Below is a small trained network, with its code and all its weights. Each question gives an input and a target symbol and asks what happens when units are switched off, that is, made to give their printed mean instead of their output.

import numpy as np


def w(rows, s, z=0):
    codes = np.array(rows[::2]) - 128.0
    scale = np.full(codes.shape[1], s)
    scale[-1] = z or s
    return codes * scale


def norm(h):
    return h / np.sqrt((h * h).mean(-1, keepdims=True) + 1e-5)


def f(y):
    return np.maximum(y, 0)


def softmax(a):
    e = np.exp(a - a.max(-1, keepdims=True))
    return e / e.sum(-1, keepdims=True)


def log_softmax(a):
    a = a - a.max(-1, keepdims=True)
    return a - np.log(np.exp(a).sum(-1, keepdims=True))


def net(x, mask):
    ids = ['ΔΛΞΦΨαβεζηθμπω'.index(c) for c in x.split()]
    T = len(ids)
    res = E[ids] + P[:T]
    u = 0
    for l in range(2):
        r = norm(res)
        for j in range(2):
            rows = slice(4 * j, 4 * j + 4)
            q, k, v = (r @ M[l][rows].T for M in (Q, K, V))
            z = softmax(np.where(np.tri(T) > 0, q @ k.T / 4**0.5, -1e9)) @ v
            o = O[l][rows]
            res = res + np.where(mask[u + j], z, o[:, -1]) @ o[:, :-1]
        u += 2
        y = f(norm(res) @ A[l][:, :-1].T + A[l][:, -1])
        res = res + np.where(mask[u : u + 4], y, B[l][:, -1]) @ B[l][:, :-1]
        u += 4
    return log_softmax(norm(res)[-1] @ U[:, :-1].T + U[:, -1])


Q, K, V, O, A, B = {}, {}, {}, {}, {}, {}
E = w([
[147,2,99,160,54,58,157,146,153],'Δ',
[154,104,70,129,175,123,102,138,171],'Λ',
[207,142,92,205,92,182,202,38,85],'Ξ',
[13,99,156,139,18,85,139,55,94],'Φ',
[78,132,124,118,126,144,202,160,68],'Ψ',
[138,134,113,130,178,88,109,158,166],'α',
[173,87,100,123,141,161,131,141,195],'β',
[80,146,111,146,124,60,215,175,74],'ε',
[139,117,172,118,162,109,140,170,179],'ζ',
[91,113,97,124,105,87,180,197,138],'η',
[43,144,162,134,117,111,215,106,10],'θ',
[75,138,41,143,134,142,203,123,70],'μ',
[157,101,75,131,173,132,112,137,179],'π',
[140,129,134,106,115,153,96,142,188],'ω',
],0.0099)
P = w([
[131,155,67,2,114,21,201,30,169],'0',
[151,147,129,20,106,70,179,130,124],'1',
[106,117,129,68,79,102,160,101,182],'2',
[145,146,124,76,65,120,138,173,149],'3',
[96,107,136,112,70,141,138,144,191],'4',
[151,140,119,128,53,160,123,211,143],'5',
[50,112,135,167,93,171,119,164,179],'6',
[128,128,119,174,76,204,102,241,110],'7',
[47,126,107,210,115,199,97,191,145],'8',
],0.0066)
Q[0] = w([
[136,192,145,195,223,91,134,201,248],'0.h1',
[125,200,57,128,48,173,150,222,102],'0.h1',
[86,180,148,187,153,119,163,34,96],'0.h1',
[194,95,116,81,168,64,175,136,37],'0.h1',
[162,105,91,164,38,88,156,241,114],'0.h2',
[87,158,86,135,95,21,144,91,123],'0.h2',
[132,125,175,147,216,75,160,53,132],'0.h2',
[253,230,183,133,148,111,130,112,40],'0.h2',
],0.0064)
K[0] = w([
[86,133,120,110,83,253,61,191,104],'0.h1',
[114,52,159,240,118,151,167,96,157],'0.h1',
[253,152,125,74,101,153,138,67,63],'0.h1',
[49,105,146,51,85,87,121,15,167],'0.h1',
[32,57,100,206,94,174,162,151,169],'0.h2',
[160,55,150,74,52,115,136,127,121],'0.h2',
[183,190,77,18,134,76,167,78,111],'0.h2',
[113,93,124,85,215,118,164,15,185],'0.h2',
],0.0065)
V[0] = w([
[199,107,101,167,186,116,189,50,151],'0.h1',
[172,134,180,112,109,179,241,141,151],'0.h1',
[137,97,121,88,169,227,102,91,106],'0.h1',
[195,150,140,195,179,95,128,97,109],'0.h1',
[134,182,171,73,114,96,78,105,139],'0.h2',
[161,179,130,160,135,81,83,171,139],'0.h2',
[103,85,254,103,151,185,118,192,158],'0.h2',
[122,79,108,138,139,29,131,187,118],'0.h2',
],0.0058)
O[0] = w([
[177,204,135,143,93,72,75,156,143,201],'0.h1',
[140,169,2,133,173,60,77,155,129,253],'0.h1',
[137,48,136,99,78,121,74,156,33,60],'0.h1',
[163,137,165,185,61,98,81,115,167,64],'0.h1',
[186,155,138,144,136,103,182,134,166,101],'0.h2',
[85,162,121,192,72,130,154,115,180,68],'0.h2',
[141,111,61,204,194,60,103,47,116,76],'0.h2',
[97,118,110,108,94,169,129,56,189,175],'0.h2',
],0.0062,0.0044)
A[0] = w([
[94,140,202,81,184,138,143,172,249,242],'0.n1',
[158,153,192,217,42,171,252,140,55,172],'0.n2',
[55,117,20,122,91,45,226,117,100,254],'0.n3',
[33,133,138,130,204,145,6,132,217,153],'0.n4',
],0.0038,0.0024)
B[0] = w([
[167,79,107,147,63,174,128,197,111,205],'0.n1',
[70,184,16,116,119,140,71,117,132,171],'0.n2',
[189,143,128,112,95,125,185,132,32,254],'0.n3',
[253,171,82,91,138,102,108,202,118,176],'0.n4',
],0.0057,0.0065)
Q[1] = w([
[88,182,101,57,157,78,81,135,100],'1.h1',
[144,154,106,135,254,176,76,160,158],'1.h1',
[187,147,148,180,113,148,134,30,140],'1.h1',
[180,121,75,86,153,198,174,193,167],'1.h1',
[163,204,34,136,99,245,172,179,111],'1.h2',
[74,63,246,145,203,58,99,60,132],'1.h2',
[199,89,37,108,168,179,178,201,180],'1.h2',
[179,113,152,180,146,35,100,96,115],'1.h2',
],0.0079)
K[1] = w([
[102,216,198,159,149,210,115,105,40],'1.h1',
[91,103,114,194,185,183,82,192,98],'1.h1',
[107,134,162,55,212,80,90,118,219],'1.h1',
[166,103,76,202,135,182,155,178,162],'1.h1',
[53,140,44,238,94,151,98,164,63],'1.h2',
[139,138,162,2,132,101,154,92,167],'1.h2',
[35,86,110,201,122,145,97,190,134],'1.h2',
[179,179,167,60,198,156,123,117,215],'1.h2',
],0.0077)
V[1] = w([
[156,59,171,155,213,172,57,162,182],'1.h1',
[209,198,150,178,151,226,129,166,127],'1.h1',
[107,56,111,105,172,123,157,196,186],'1.h1',
[215,170,64,125,182,192,139,145,126],'1.h1',
[177,208,150,88,211,206,101,159,146],'1.h2',
[85,219,180,28,115,43,173,45,90],'1.h2',
[166,185,144,226,183,182,89,3,114],'1.h2',
[49,125,118,201,216,84,174,236,122],'1.h2',
],0.0052)
O[1] = w([
[21,167,139,90,33,3,106,153,154,3],'1.h1',
[54,108,183,135,138,23,197,80,222,163],'1.h1',
[102,127,174,146,108,70,15,89,109,152],'1.h1',
[55,54,243,128,143,115,154,118,150,240],'1.h1',
[50,114,72,29,102,98,138,116,229,124],'1.h2',
[12,37,66,211,141,114,53,164,111,136],'1.h2',
[164,29,130,75,119,84,168,229,179,30],'1.h2',
[179,186,13,117,98,238,116,98,120,73],'1.h2',
],0.0053,0.0064)
A[1] = w([
[69,79,107,84,85,105,255,49,42,126],'1.n1',
[132,144,112,63,106,109,194,99,94,127],'1.n2',
[200,167,159,145,82,102,57,152,133,162],'1.n3',
[146,177,116,113,151,90,99,103,163,1],'1.n4',
],0.0086,0.0051)
B[1] = w([
[2,168,36,26,10,149,205,197,53,254],'1.n1',
[34,100,113,171,85,144,93,153,64,214],'1.n2',
[209,160,133,168,196,170,100,139,67,189],'1.n3',
[167,113,97,122,141,42,90,94,179,139],'1.n4',
],0.0081,0.007)
U = w([
[61,137,82,80,30,91,204,150,72,203],'Δ',
[192,138,141,200,188,196,189,105,15,206],'Λ',
[91,47,85,171,135,83,58,169,139,84],'Ξ',
[89,165,114,137,164,208,162,57,183,54],'Φ',
[121,183,187,145,27,127,212,75,234,115],'Ψ',
[132,174,218,85,69,134,98,104,131,120],'α',
[145,117,30,89,143,12,162,45,191,188],'β',
[146,172,84,20,164,40,11,150,83,46],'ε',
[112,77,112,88,146,194,58,192,147,11],'ζ',
[181,41,178,28,136,104,212,204,173,159],'η',
[129,76,19,41,254,160,105,102,120,5],'θ',
[71,9,213,215,123,83,113,117,87,188],'μ',
[142,170,193,60,109,105,84,90,122,165],'π',
[67,146,80,228,93,178,90,148,227,35],'ω',
],0.0067,0.0031)

Each question gives the input, a string of symbols that net reads in full, and the target symbol t.
The units are the heads (4 rows each of Q, K, V and O) and the neurons (one row each of A and B). Each row of codes is followed by its name. A weight is (code - 128) times the scale printed after its matrix; where a second scale follows, it is the last column's (O, A, B and U).
mask holds one flag per unit, layer by layer, with each layer's heads first. A switched-off unit (its flag False) gives its mean, the last column of its rows in O or B, instead of its output. The means were averaged over made-up inputs and are rounded, as every weight is.
A unit's drop is (log p(t) with every unit on - log p(t) with that unit switched off) / (log p(t) with every unit on - log p(t) with every unit switched off).
The circuit of an input: a set's keep is (log p(t) with only the set's units on - log p(t) with every unit switched off) / (log p(t) with every unit on - log p(t) with every unit switched off). Starting from all 12 units, units are removed one at a time, each time the one whose removal leaves the highest keep (on an exact tie, the one counted first), for as long as the keep stays at least 0.8.
circuit, biggest first: the units of the circuit, biggest drop first
most important unit: the unit with the biggest drop
top k neurons: the k neurons with the biggest drops, biggest first
top k neurons in layer l: the k neurons of layer l with the biggest drops, biggest first
which heads matter: for each layer, one digit per head in row order, 1 if its drop is at least 0.15 and else 0, layers parted by /
input Ψ Λ β ζ, target ε: most important unit	1.h1
input ω β ζ Ξ ω, target η: circuit, biggest first	1.n1, 1.h2
input η μ Φ Δ Δ ω ζ Ξ, target Δ: top 2 neurons in layer 0	0.n4, 0.n3
input μ Ξ ζ, target η: circuit, biggest first	1.n1, 1.n3
input Λ μ η ω β Ξ Ξ Φ π, target μ: top 3 neurons	0.n4, 1.n1, 0.n1
input Ξ Ψ Λ, target θ: top 2 neurons in layer 1	1.n1, 1.n2
input Ξ Ψ α β Ψ α, target θ: circuit, biggest first	0.h1, 1.n1, 0.h2
input α ω Ψ ω Λ Λ Φ ω, target μ: which heads matter	10 / 10
input Ψ Φ β Ξ Δ μ Ξ Λ, target η: top 3 neurons	0.n4, 1.n1, 1.n2
input ε ζ β, target β: top 2 neurons	1.n1, 1.n4
input β Ξ ω, target η: top 3 neurons	1.n1, 0.n2, 1.n2
input α Ξ ω ω μ ω θ Φ θ, target Λ: circuit, biggest first	1.h1, 1.h2, 0.h1, 1.n1
input θ Λ Δ α ω, target Ψ: top 3 neurons	0.n1, 0.n3, 1.n1
input Ξ β μ ω μ ζ, target ζ: most important unit	0.n1
input Δ Ξ ω μ Φ Ξ ζ Ξ β, target η: circuit, biggest first	0.n4, 1.h2, 1.h1
input Ξ Δ π, target Λ: circuit, biggest first	1.h2, 1.n1
input β Λ Φ Λ π Λ, target π: which heads matter	10 / 11
input θ η Ξ α Ψ ζ, target θ: top 2 neurons	0.n4, 1.n1
input ε η β ζ μ β, target ζ: top 2 neurons	1.n1, 1.n2
input Λ Ξ Ψ μ ω, target ζ: circuit, biggest first	1.n1
input α ζ Ξ ε Φ ζ ζ π, target β: which heads matter	01 / 11
input π Λ ζ ζ, target β: top 2 neurons in layer 1	1.n1, 1.n4
input ω ε Ξ ω α ζ Δ ζ, target Λ: top 2 neurons in layer 1	1.n3, 1.n1
input Ξ ω α Ξ Δ Λ, target Λ: top 4 neurons	0.n4, 1.n3, 0.n1, 1.n1
input ω α θ ζ, target Ξ: which heads matter	10 / 11
input Λ Φ α ω, target Ψ: top 3 neurons	0.n1, 1.n1, 0.n3
input Δ ω ζ Ξ π, target η: top 2 neurons	0.n4, 0.n2
